In the rows, 128 means zero.
Rows lie near named flat spaces through zero. A row that begins with a name and a colon came from that space; any other row is followed by the name of its block's space that it lies nearest.
j728-j544: [138 118 189 120 116 162 146 127 128 108 107 134 146 162  88  93 120 133
 118 136 108 124 138 158 164 136 149  98]
j211-j610: [127 168 174 142 135 153 139 108 128  95  94 150 124 139 106 104 105 124
 135 124 119 141 128 139 127 127 181 137]
j562-j105: [127 153 109 127 144 115 123 104  77 132  94 147 115 158 117  95 103 146
 150 162 140  73 115 134 148 128 123 140]
j728-j544: [161 171  79 154 156 112 105 107  97 189 181 158 105 127 189 157  67 155
 128 108 147  98 163 122 136 122 143 155]
j804-j893: [134 124 125 102  98 120 145 122 125 139 115 109 144 127 123 112 110 172
 151 156 140  62 147 140 180 149  79  87]
j728-j544: [152 149 104 141 138 100 132 126 109 196 167 141 127 140 156 142  82 157
 121 101 136 121 168 120 159 128 139 131]
j211-j610: [117 125  96  88  95 119 163 122 127 141 106  79 172 132 149  97 164 172
 143 136 112 147 118 101 128 128 152 113]
j88-j801: [128 130 147 113 138 141 135 145 125 148 166 152 131 153 151 128 163 105
  82 126 138 120 135 157 147 111 140 167]
j562-j105: [125 142 137 118 102 154 154  94 122  96 117 103 165 114 157  88 146 170
 125 111 102 169 141 118 108 105 200 123]
j211-j610: [168 105  97 180 133 125  98 101  87 161 120 140 118 108 113 141  70 106
 139  53 119 129 147  95  95 152 151 133]
j88-j801: [124 130 157 116  99 159 140 108 143  75 108 115 149 116 127 105 144 146
 134 147 122 120 128 138 121 125 142 110]
j211-j610: [108 143 112 110  99 135 131  84 106  69  89 118 135  88 149  93 156 149
 152 159 154  58 116 131 110 119 107 146]
j804-j893: [109 154 142 118  98 111 154 118 153 100 105 119 144 104 127 120 138 147
 146 144 149 112 132 119 128 129 121 126]
j211-j610: [122 202 124 117 104 126 159  98 155 118 131 115 139  80 185 128 105 187
 155 126 145 116 160 121 137 123 152 131]
j728-j544: [139 126 118 162 154 111 108 131 127 146 190 135 111 118 155 158  90 152
 109 103 118 176 165 125 125  98 133 110]
j211-j610: [ 85 121 204  95 128 128 158 179 173  92 115 140 129 161  78 117 191  86
  98 175 138 136 103 170 164 119  93 133]
j934-j744: [112 168 148 127 139 142 134 121 156  91 156 126 122 112 166 132 127 163
 122 147 120 169 141 142 124  92 154 121]
j562-j105: [162  79 115 133 106 159 118 103  93 131 119 114 162 151 122 101 134 132
 119 106  97 137 125 112 100 135 175 112]
j211-j610: [108 157 136 100  91 122 154 117 154  92  90 121 152 125 129 112 165 135
 149 177 156  88 102 121 118 136 125 142]
j88-j801: [140  90 129 125 125 160 110 118 106 110 121 117 127 126 117 112 124 133
 130 131 109 108 129 145 134 134 109  99]
j934-j744: [149 105 160 164  97 140 135 106 159  86 117  99 171 133  95 121  96 167
 139 110  77 230 142  88  82 123 206  52]
j562-j105: [113 105 158 122 114  90 155 166 165 140 134 105 141 133  86 137 120 149
 127 133 121 162 149 127 171 132  86  70]
j88-j801: [119 173 129 140 127  95 147 128 154 135 118 133 131 128 126 140 110 139
 145 131 140 156 127 102 118 128 154 136]
j804-j893: [116 109 152 113 140 148 111 146 135  96 106 135 102 138  89 127 136 102
 138 175 132  84 101 164 151 143  65 110]
j934-j744: [159 101 121 121 141 158 111 135  90 176 144 151 121 159 130 126 128  93
 102 107 129  77 131 155 154 148 122 154]
j934-j744: [105 145 160 123 114 121 156 144 188  98 133 104 148 117 127 137 145 149
 129 136 112 207 130 114 116 112 156 100]
j728-j544: [137 153 152 122 120 141 140 119 137 124 135 134 135 138 136 120 105 159
 131 146 130 107 149 147 159 129 136 110]
j804-j893: [153 141 118 132 109 122 140 113 126 159 130 121 147 131 137 128  90 162
 143 114 127 116 153 114 143 145 147 107]
j562-j105: [105 136  99 135 151  85 139 148 128 163 115 102 106  95 118 139 103 138
 151  84 115 181 136 102 140 131 109 118]
j562-j105: [116 148  62 116 113 101 130  73  58 115  34 105 127 109 115  72 105 170
 201 153 142  46 101  99 124 149 104 129]
j562-j105: [115  89 124 110 115 138 131 125 109  99  73 100 141 136  88  91 158 121
 144 142 107 128  94 121 117 139 119 109]
j728-j544: [123 145 103 103 108 126 135 111 115 125 116 132 141 130 157 114 164 128
 133 159 159  65 109 127 120 129 122 167]
j562-j105: [144  76 187 126 100 137 122 146 148 101 135 149 148 177  70 128 140 107
 104 182 142  78 126 159 153 141  84  88]
j88-j801: [110 170 115 109 132 130 138 122 136 119 109 129 122 120 151 124 147 127
 144 150 142 115 105 126 119 127 137 161]
j804-j893: [ 92 148 163  85 115 137 147 153 184  79  95 117 125 132 105 127 167 123
 150 208 144  98  90 153 150 141  78 112]
j728-j544: [117 215 105 123 128  84 161 119 138 172 134 141 122 102 176 141 104 156
 146 113 169 103 154 113 151 128 139 174]
j934-j744: [107 155 146 138 139 120 125 132 154  93  98 136 103 110 101 140 114 113
 155 149 139 128 110 129 121 136 106 126]
j728-j544: [102 147 139 128 133  92 136 138 136 112  83 139 113 138  81 123 122 116
 155 165 151 105 103 124 139 139  91 129]
j88-j801: [108 147 188 145 122 124 155 119 140  79  82 129 137 131  75  96 111 138
 138 123 111 176 134 126 131 119 165 104]
j728-j544: [132  59 155 101 114 184 109 130 114  75 127 119 145 161 109  97 183 114
 101 177 107 102 101 167 125 120 108 102]
j88-j801: [135  75 137 133  93 110 133 133 132 124 141 116 159 126 109 128 148 128
 108 118 131 129 144 116 121 126 110 103]
j728-j544: [148  93 141 126 103 165 134 135 178 122 195  77 160  92 173 152 125 180
 107  89  78 219 177 125 122 111 158  56]
j728-j544: [153  83  99 103 118 160 126 127  72 177  80 129 146 165 106  94 167  67
 121  94 119  78  90 123 122 172 150 176]
j804-j893: [132 125 116 132 135 128 128 134 138 143 155 110 130 119 149 141 118 151
 124 110 107 177 143 118 126 118 143 107]
j934-j744: [156  73 132 133 141 171 105 131  96 145 149 125 128 144 123 119 124 114
 101  92  91 142 140 148 136 131 139 110]
j804-j893: [119 151 167 129 123 153 141 151 202 104 125 124 129 109 123 160 146  92
 129 113 118 192 113 121  99 140 163 134]
j934-j744: [103 197  89 127 106  83 139  83 127  95 100 122 120  68 165 125 104 184
 183 166 179  58 136 107 121 121  91 140]
j88-j801: [ 87 151 141  92 112 133 159 122 151  75  93  85 137  96 133  96 150 177
 157 161 115 144 122 135 144 114 114  95]
j88-j801: [135 122 104 143 145 133 102 123 109 136 105 139 102 115 116 140 117  87
 144 107 133 108 107 119 104 150 117 155]
j804-j893: [113 144 144  89  99 169 145 120 156  80  74 108 142 117 122 106 167 121
 156 167 129  96  90 138 120 152 129 130]
j934-j744: [102 192 123 121 148  83 139 138 143 137 119 147  97 129 129 142 101 146
 157 178 167  86 123 136 165 129  82 139]
j88-j801: [112 113 150 122 126 136 132 148 144 118 103 129 115 102  99 135 154  74
 125 102 136 121 115 137 127 147  99 149]
j934-j744: [ 96 103 152 118 167 127 113 182 133 129 128 162  88 144  93 146 191  25
  90 130 148 120  85 160 130 127  79 192]
j562-j105: [142 144 113 129 101 144 115  80 105  93 116 145 140 118 156 112 135 137
 138 157 159  50 122 128  99 127 135 155]
j804-j893: [180  58 142 123 138 172  90 138  63 172 131 177 122 210  81 111 128  63
  91 141 135  17 115 179 170 166  93 144]
j804-j893: [103 115 124 106  93 137 144  95 110  64 116 105 167 114 157  81 200 153
 112 151 128 131 116 122  88  86 155 144]
j211-j610: [141 144 141 116  98 155 126  96 119  93  66 144 133 134 100 104 118 119
 166 174 156  22 105 141 133 168 108 132]
j934-j744: [120 165  73 116 141 109 135 105 107 142 122  94 127 123 168 110  95 210
 167 149 108 150 132 107 138 112 143  98]
j562-j105: [121  79 121 117 100 129 124 113 100  93  29  99 133 119  47  88 126 115
 181 145 122  70  91 116 128 175  72  89]
j211-j610: [124 113 140 123  97 121 141 134 161 114  96 102 139  98  95 136 120 129
 157 124 130 119 129 116 134 159  93  90]
j562-j105: [109 138  87 111 103 114 146 111 135 119 102  82 143  74 155 121 143 159
 161 111 125 141 125  94 105 131 127 124]
j211-j610: [ 80 134 147 112 103 129 147 110 149  36  84  92 138  79 121  96 167 156
 151 157 123 150 113 125 104 103 116 107]
j934-j744: [126 107 133 152 122 110 123 119 124 104 126 123 139 130 108 123 123 138
 125 126 118 165 130 108 101 111 142 106]
j562-j105: [165  81 110 115  88 162 116 120 137 136 137 108 164 136 139 137 147 124
 127 132 120 102 120 116 104 156 134 107]
j934-j744: [ 78 190 152 110  87  81 176 141 226  81  65  84 126  49  97 153 106 165
 208 161 158 125 128 104 148 162  60  77]
j804-j893: [125 120 158 141 168 122 107 173 148 141 149 167  93 167  91 162 125  72
 106 149 137 134 110 153 143 132  96 139]
j88-j801: [141 132 132 109 136 126 132 150 128 167 136 145 131 189 117 129 126 125
 121 168 134  99 115 144 166 143 121 126]
j88-j801: [107 146 149 136 109 129 145 105 153  65  80  92 133  81 105 109 100 173
 173 128 106 169 136 112 117 127 136  74]
j211-j610: [142  97 142 128 141 160 118 120  80 124  87 139 132 183  81  84 130 105
 122 131  98 125 101 140 130 138 160 127]
j804-j893: [133 134 131 115  87 145 142  86 109  89  95 127 167 139 135  85 157 145
 133 155 137  90 115 120 102 123 168 141]
j211-j610: [133 108  90  95  79 108 145 123 119 162 118 103 150  88 146 127 147 137
 143 116 165  33 144 121 155 162  60 133]
j728-j544: [154 103 141 120 112 176 124 109 102 121 110 133 150 153 119  98 141 113
 117 121 112 104 120 140 122 142 165 133]
[ 93 165 121 128 148  94 135 138 148 111 126 128 111 124 135 137 136 139
 139 160 139 160 111 118 119 104 121 138]	j804-j893
[118  93 166 134 137 137 123 176 179 124 144 123 113 112  95 166 146  74
 109 100 116 178 125 138 126 140  99 115]	j562-j105
[141 108 143 152 147 124 126 135 106 153 125 134 123 149  92 120  91 124
 120  89 101 167 145 126 145 131 148 107]	j562-j105
[139 140 109 125 103 133 126  97 118 114 117 132 147 128 150 118 139 137
 138 147 146  88 118 115 100 131 147 146]	j728-j544
[122 181 132 117  82 144 142  92 159  84  94 139 137  66 160 135 153 106
 154 132 182  48 119 122  92 151 128 185]	j934-j744
[145  44 160 140 121 160 115 119  78  98 106 130 159 190  68  75 157 104
  91 124  85 157 110 134 107 116 170 105]	j562-j105
[127 126 113  91 129 152 117 110  65 124  97 165 125 175 134  83 184  89
 114 183 165   4  83 164 138 133 108 201]	j728-j544
[129 145 167 108 113 161 160 133 152 127  99 115 142 123 113 111 124 129
 137 107 110 140 136 141 156 152 155 116]	j728-j544
[119 155 109 136 121 105 131 110 129 114  95 124 129 120 122 124 115 143
 161 145 139 124 113 101 106 132 136 130]	j934-j744
[147 110 130 109  74 175 124  86 136  68 120 104 168 114 153 106 148 167
 141 170 126  82 126 132 103 131 136  94]	j88-j801
[118 131 129 114  97 128 137 125 146 113  95 125 128  80 121 136 151  94
 146 118 164  64 120 127 122 159  84 155]	j934-j744
[127 130 164 119 134 145 134 155 157 133 143 141 121 136 121 143 139 100
 109 127 131 129 131 154 150 135 119 135]	j934-j744
[149 100  86 142 150 103 106 132  80 183 125 134 117 163 107 128  96 124
 135 120 121 113 122 113 138 143 113 121]	j562-j105
[110 132 121 143 133 119 138 136 164 120 172  95 136  76 172 153 143 148
 110  71  98 252 152  98  86  89 175 122]	j804-j893
[147  82 109 148 143 118 109 134  77 172 128 152 130 167 103 121 142  73
  97  88 124 130 114 114 107 133 149 168]	j211-j610
[140  76 134 129 117 117 132 150 109 166 103 134 141 155  73 121 145  73
 113  94 128 114 116 119 134 159 117 140]	j211-j610
[117 183 131  97 107 107 168 150 198 154 165 108 144 108 177 161 129 174
 136 147 148 136 155 126 164 130 118 115]	j211-j610
[120 170 141 155 138 115 127 113 143 103 121 143 112 107 127 139  95 136
 145 126 137 147 136 118 111 119 145 132]	j728-j544
[109 155 117 130 109  94 149 113 146 113 119  98 133  79 140 128  99 187
 162 127 134 138 156 109 139 121 107  92]	j804-j893
[120 150 109 110 126 141 138 114 135 119 130  90 129  94 166 120 111 187
 154 129 107 148 144 128 142 120 130  93]	j934-j744
[146 159 114 133 131 131 117 120 143 139 116 130 113 126 127 148  74 148
 170 152 135  94 127 124 142 159 111 103]	j728-j544
[135  96 173 149 105 146 115 109 119  75 103 150 129 117  81 115 126  97
 122 128 143  76 133 147 120 138 102 122]	j804-j893
[156  83 125 136 118 162 121 112  94 136  78 106 142 138  83  97 103 120
 147  86  84 141 121 115 121 163 159  95]	j562-j105
[105 119 146 108 100 130 164 129 151  99 115  85 163 111 129 102 160 163
 127 120 101 189 135 116 125 111 155  97]	j562-j105
[164  84 149  93  90 167 139 136 125 154 146 128 173 180 127 110 159 126
  97 147 125  76 134 154 162 150 132 113]	j804-j893
[123 116  97 122  95  96 152 110 124 131 144  83 172 114 159 110 138 199
 130 121 112 175 152  91 115 100 153  91]	j934-j744

Rows lie near named flat spaces through zero. A row that begins with a name and a colon came from that space; any other row is followed by the name of its block's space that it lies nearest.
j594_j523: [176  93 107  94  56 119 115 123 119 102  95 115 118 134 166 136 105 119
 136 149 113  77  64 111  85 158 146 159]
j21_j138: [138 122 143  90 136 104 111 135 111 150 112 124 141 122  96 130 132 128
 127 122 130  99 135 135 140 126 136  74]
j442_j139: [ 87 119 171 134 116 132 109 157 182 132 125 168 111 108  96  90 105 159
 138  88 127 231 125 139 142  95 118 117]
j594_j523: [136 126 181 152 125 107 146 129 174 127 163 129 163 118 127 103 142 165
 164  98 121 180 148 157 145 107 100 154]
j559_j494: [123 118 151 142 123 139 144 132 139 112 134 106 144 123 142 142 123 140
 140 120 114 131 141 143  99 122 127 147]
j291_j840: [113 151 119 130 162 155 113 129 102 139 116 135  97 138 110 146  97 116
 100 132 146 144 125 111 150 124 162  99]
j594_j523: [135 174 155 161 149 141 125 132 163 148 153 134  94 131 100 133 136 108
  87 114 156 162 140 126 155 149 127 127]
j559_j494: [101 104 111 101 123 120 114 138 106 135 131 146 127  96 129 107 103 153
 140 108 117  86 124 124 158 121 126 116]
j291_j840: [153 102  66 109 131 133 168 116 126 128 135  87 104 175 173 129 148  51
 151 163 139  63  99 122  83 150 185 130]
j442_j139: [164 125 150 183 127 136 142 121 190 117 202  98 141 133 151 120 157 146
 141 105 104 106 112 155 141 172 107 173]
j291_j840: [104 119 125 120 147 113 163 139 126 142 190 101  94 155 134 121 184 108
 140 134 119 156 165 123  75  59 129 130]
j594_j523: [128 155 154 141 134 116 128 142 150 172 160 116  79 109 121 114 153  72
  80  96 134 133 181 103 119 123 156 129]
j559_j494: [ 69  90 100 129 130 123 148 154 108 123 102 150 129 131 126 109 112 137
 186 117 106 177 140 121 111  61 145 136]
j21_j138: [132 141 124  91 141 119 107 110  80 140 127 130 121 131 121 130 135 133
 100 145 137 113 140 112 146 107 129  88]
j594_j523: [136 126 132 149 155 109 118 136 170 147 178 136 129 120 143 103 132 141
 141 114 110 189 112 119 124 113 129 163]
j291_j840: [180 128  94 106  77 124 167 117  55 103  20  90 136 187 113 198 142  53
 139 181 150  28 123 123  84 164 163 110]
j291_j840: [126 116 153 135  88 119  90 129 156 121  82 173 172  64 136  90  79 170
 131  90 113 140 121 132 172 159 108 149]
j559_j494: [ 99 118 103 127 133 104 141 133 105 137  83 149 163 116 121 111 146 112
 151 130 120 131 170 123 124 104 121 122]
j594_j523: [140 148 151 119  90 159 135 122 170 104 151 119  67 151 139 139 132 112
  87 151 165 166  99 131  86 141 115 144]
j442_j139: [ 79 127 117 100 137 128 133 143  98 137  77 164 122 119  97 119  91 126
 144 122 157 151 143 127 156  96 143  91]
j594_j523: [149  93 108 114 116 118 101 132 109 119  81 132 166 129 122 135 105 149
 160 131  97  92  82 130 135 151 140 111]
j559_j494: [108 162 157 133 172 134 159 149 126 133  92 138 163 126  70 176  94 138
 149 127 179 142 145 168 154 139 116 103]
j559_j494: [127 127 166 114 109 134 146 130 129 115 163  96 114 124 138 145 134 141
 119 122 130 111 148 142  97 111 117 136]
j594_j523: [ 80 192 152 142 173 185 150 126 140 134 139 114  70 158  88 162 167  74
  48 153 186 178 191 137  99 118 121  73]
j442_j139: [ 91  97 142  72  81 149 151 134 119 100 115 126  97 124 142 119  87 139
 146 123 156 112 121 148 113 101 139 109]
j442_j139: [112 148 131 136 134 150 129 126 101 119  71 131 135 143  96 158 131 112
 108 144 141 135 155 131 125 130 128  93]
j559_j494: [126 146 130 129 149 158  78 130  85 121 122 130 110 139  83 172 115 167
  85 138 115 114 103 119 154 139 116  80]
j21_j138: [118 128 108 109 137 153  91 126 158 136 126 149 103 111 132 107 103 117
  92 131 145 120  88 125 144 173 137  98]
j291_j840: [132 157  89 163 182 144 153 129 116 147 156 102  98 166 119 160 160  73
 110 147 139 103 138 115 121 145 153 127]
j559_j494: [105 174 134 117 206 150 109 112 101 143 184 120 133 117 100 157 154 158
  67 147 150  93 159 143 162 138  82  71]
j594_j523: [106 158 197 172 143 116 141 131 173 138 155 126 171  86 120 118 172 144
 106  99 117 187 221 148 111 106  75 152]
j21_j138: [ 96 139 143 173 193 148 129 141 168 152 205 120 105 121 131 112 132 134
 121  95 113 185 149 127 137 104 145 136]
j21_j138: [ 90 161 119 125 172 126 160 126 139 151 163 138 110 123 134 114 151  97
 110 140 170 169 176 125 119  98 117 132]
j291_j840: [130 113 136 143  97 100 160 119 108 127 148 118 133 128 154 100 156 126
 159 106 105 122 176 118 134  82 130 168]
j442_j139: [129 103 130  97 133 129 144 135 153 111 112 113 157 155 113 142 142 133
 164 155 139 131  96 170  88 135 114  91]
j21_j138: [159 102 129 100  55 125 125 118 133  86  87 127 143 130 159 135 110 143
 142 152 125 114  82 134  86 148 111 159]
j21_j138: [104 115 121 148 164 156 115 115 156 130 198 123 106 130 166  89 130 146
 123 115 105 170 122 122 138 105 143 132]
j559_j494: [109 107  70 118 136 101 135 124 155 156 129 164 126 109 171  53 131  84
 153 125 134 147 127 106 139 122 152 149]
j21_j138: [106 126 122 113 179 138 106 138 140 141 137 144 133 119 121 125  92 151
 133 130 135 172  99 132 137 120 140 104]
j21_j138: [135 116 126  97 103 125 127 104 116 115 129 127 130 135 149 106 140 134
 128 142 134 113 127 131 132 118 118 114]
j21_j138: [142 107 200 120  94 134 132 102 166 108 216  91 113 134 169  86 158 172
 128 102 106 158 147 150 122  84 114 133]
j442_j139: [115 121  85  85 109 138 114 113  68 126 114 132  83 119 174 124  93 107
  97 150 134 100 123  81 110 105 165 136]
j21_j138: [112 128  80 139 165 114 150 129 100 137 117 138 157 133 131 132 137 118
 158 144 128 118 141 123 133 118 126 141]
j559_j494: [ 61 152 118  96 150 133 135 165 118 154  85 160  80 118  86 141 111  83
  99 140 173 192 159 110  87  86 142  95]
j442_j139: [153 129 130 119 106 133 132 120  72 110  66 105 151 143 113 176 116 120
 128 143 126  61 134 130 125 148 143 108]
j442_j139: [101 133 140 137 186  97 133 169 132 167 160 132 137 122  71 140 148 143
 153 105 116 160 151 136 130  90 117 108]
j21_j138: [107  99  72  96 182 135  90 127 169 150 184 138 126  90 181  86 111 132
 116 138 114 114  76 119 112 155 136 123]
j291_j840: [145  96 114 148  87 149 158 117 110  86  89 111 168 141 139 142 106 142
 179 118 118  28 107 162 166 180 132 139]
j442_j139: [145 113 100 122 115  87 136 140  89 146 128 127 130 130 114 128 147 120
 157 117 109  63 130 113 148 124 132 136]
j291_j840: [121 105 144 120 108 148 142 110 148 104 115 136 136 144 147  92  98 146
 166 118 144 162 110 154 160 116 146 115]
j559_j494: [161 106 123 145 107 129 120 111 125 101  71 129 179 145 145 131 110 141
 163 140 105 141  98 133 126 144 140 142]
j594_j523: [138 123 110 112 103 140 163 100  68 101 102 101 132 149 164 149 119 111
 137 153 140  68 145 124 119 121 149 139]
j291_j840: [129 117 111 101 126 127  94 119 119 135 120 145 121 104 156 105  92 134
 113 130 123 132 104 104 135 129 150 127]
j594_j523: [137 123 130 148 139 107 136 124 126 135 147 120 156 119 146 119 141 136
 148 117 104 132 149 123 129 113 127 157]
j291_j840: [170 126 143 107  78  91 136 104  95 124 113 123 135 134 153 115 137 123
 136 134 127 122 145 109 129 101 135 152]
j442_j139: [131 101 141  99  85 162 135 124 117  88 106  96 116 144 145 155 103 135
 130 141 128  90 102 145  87 137 142 114]
j291_j840: [124 118 151  74 110  98  91 146 114 136 107 144 150  80 108 137 107 167
 116 124 121 109 122 129 113 125  96 109]
j594_j523: [169 134 176 162 104 138 106 118 161 100 114 119 170 126 124 149 126 167
 122 125 106 151 109 148 123 164  98 148]
j559_j494: [127 159 123 138 155 127 111 139 137 146 126 149 112 134  88 141 134 121
 104 136 147 158 116 121 144 141 115 112]
j442_j139: [ 77 113 102 118 160 137 148 143  99 139 163 125  97 124 142 121 110 128
 146 117 124 130 146 115 124  76 156 130]
j291_j840: [130 123 160 134 135 139 139 155 187 122 188 100 118 130 106 151 147 147
 131 117 127 112 103 168  99 157  96 126]
j559_j494: [149 126 108 108 109 147 122 115  98 123  86 130  87 165 130 130  87  97
 128 140 153 122  88 109 154 135 190 103]
j442_j139: [108 149 121 121 147 142 112 127 136 140 147 144  96 112 137 120 114 122
  89 133 147 158 128 111 128 125 128 129]
j21_j138: [135 120 161 141 118 121 150 118 144 116 190 104 136 128 156 116 151 158
 145 113 111 138 149 142 119  99 107 162]
j594_j523: [119 100 139 108 105 108 121 140 141 131 152 142 126 107 129  94 121 161
 154 100 114 125 117 135 148 111 116 131]
j559_j494: [122 144 109 140 153 108 149 125 131 147 113 144 149 133 116 115 154  98
 140 135 147 141 156 129 144 127 123 125]
j442_j139: [163  92 186 179  47 122 128 128 181  97 133 121 148 127 137  91 136 166
 171  71  76 142 120 149 152 137 118 173]
j291_j840: [132 125 157  94 102 114 115 127  92 116 109 132 142 120 110 143 115 171
 130 130 127 122 131 134 134 104 105 111]
j594_j523: [170 157 150 155  89 139 134 119 137 112 138 117 101 148 114 153 143 122
 101 129 144 100 115 131 146 169 109 150]
j21_j138: [105 155 123 131 181 125 143 129 110 136 145 143 144 125 119 145 114 152
 137 141 153 167 140 132 145 101 111 137]
[120 129 116 103 123 176 100 103  75 109 109 134 100 120 152 133  49 150
 100 127 146  84  99 114 186 144 169 104]	j594_j523
[110 113  95  88 165 100 131 137 122 172 154 130 120  99 149  95 119  96
 136 118 135  95 140 112 131 116 164 115]	j291_j840
[123 139 122 117 147 138 136 118 134 134 148 124 109 136 141 122 129 110
 114 140 151 140 130 126 124 123 139 120]	j559_j494
[117 113 156 126 118 135 128 123 147 117 135 130 135 116 156 104 100 151
 143 112 121 180 130 132 122  99 140 144]	j442_j139
[143 175 163 181 132 163 117 120 171 112 162  94 104 145 130 172 191 107
  45 157 115 182 154 120  44 145  88 155]	j594_j523
[135 168 160 149 152  84 175 148 100 155 132 109 154 126  85 174 167 110
 138 120 140 120 205 133 115 100 108 147]	j21_j138
[129 119  70 138 122 140  98 111 123 131 146 149  89 119 185  89 105 113
 107 132 111 132  92  79 142 136 159 168]	j442_j139
[125 122 169 118 111  92 142 155 128 143 148 126 130 111  94 126 137 150
 154  91 122 119 154 141 140 100 112 129]	j442_j139
[146 116 158 123  75 132 141 129 118 120 123 107  87 138 144 125 104 110
 132 103 127 119 133 115 123 110 175 144]	j291_j840
[ 96 126 132 113 145 124 116 137 132 135 122 148 137 114 114 116 128 145
 127 129 129 170 140 131 121 101 111 107]	j291_j840
[167 120 119 101 100 141  75  94  86 117 140 113 108 130 149 126 129 146
  80 138 105  49  98 107 157 158 133  99]	j559_j494
[112 119 125 119 107 131 146 146  72 120  60 136 115 155  86 152  96 120
 162 121 138 122 133 125 148  99 164 100]	j559_j494
[165 116  96 145 142 141 117 100 166 124 184 122 135 122 187  97 112 138
 135 126 121  85  70 131 167 188 139 164]	j291_j840
[146 126 101 153 142 104 153 116 104 132 158 115 147 137 159 127 150 126
 156 133 107 111 143 112 129 110 130 178]	j594_j523
[124 116 160 100 105 121 131 133 119 128 141 121 106 124 130 118 111 142
 136 109 130 140 136 128 127  90 145 121]	j291_j840
[125 113 131  73  88 132 104 129 130 129 102 136  88 126 127 109 116 107
 101 134 144 124 109 119 110 128 146  86]	j21_j138
[157 101  88 159 126 129 109 117 120 124  88 116 163 144 141 126 147 104
 142 134  79  85 111 116 124 167 154 124]	j21_j138
[ 96 137 119 111 145 157 116 132 136 131 121 129  87 128 143 133 113  97
  86 149 143 180 130 108  73 110 153 115]	j559_j494
[156  98 100 195  90 118 171 128 140  99  84 109 183 151 148 135 162 102
 190 125  84  90 133 139 104 161 127 189]	j21_j138
[178 127 120 106  89 131 123  87 101 107  86 114 121 177 154 128 140  99
 118 170 137 136 107 111 111 125 155 116]	j559_j494
[121 163  84 133 190 147 115 152 116 143  78 129 144 135  65 203 135  93
  91 169 152  73 109 138 108 203 112  78]	j291_j840
[106 149 142 106 132 141 156 129  85 129 111 110  98 151 104 159 136  98
 108 141 161 122 174 128 111  94 143  91]	j559_j494
[135 124 106 142 173 110 128 139 144 149 140 123 171 109 129 135 136 125
 145 126 112  98 124 136 125 158 123 137]	j21_j138
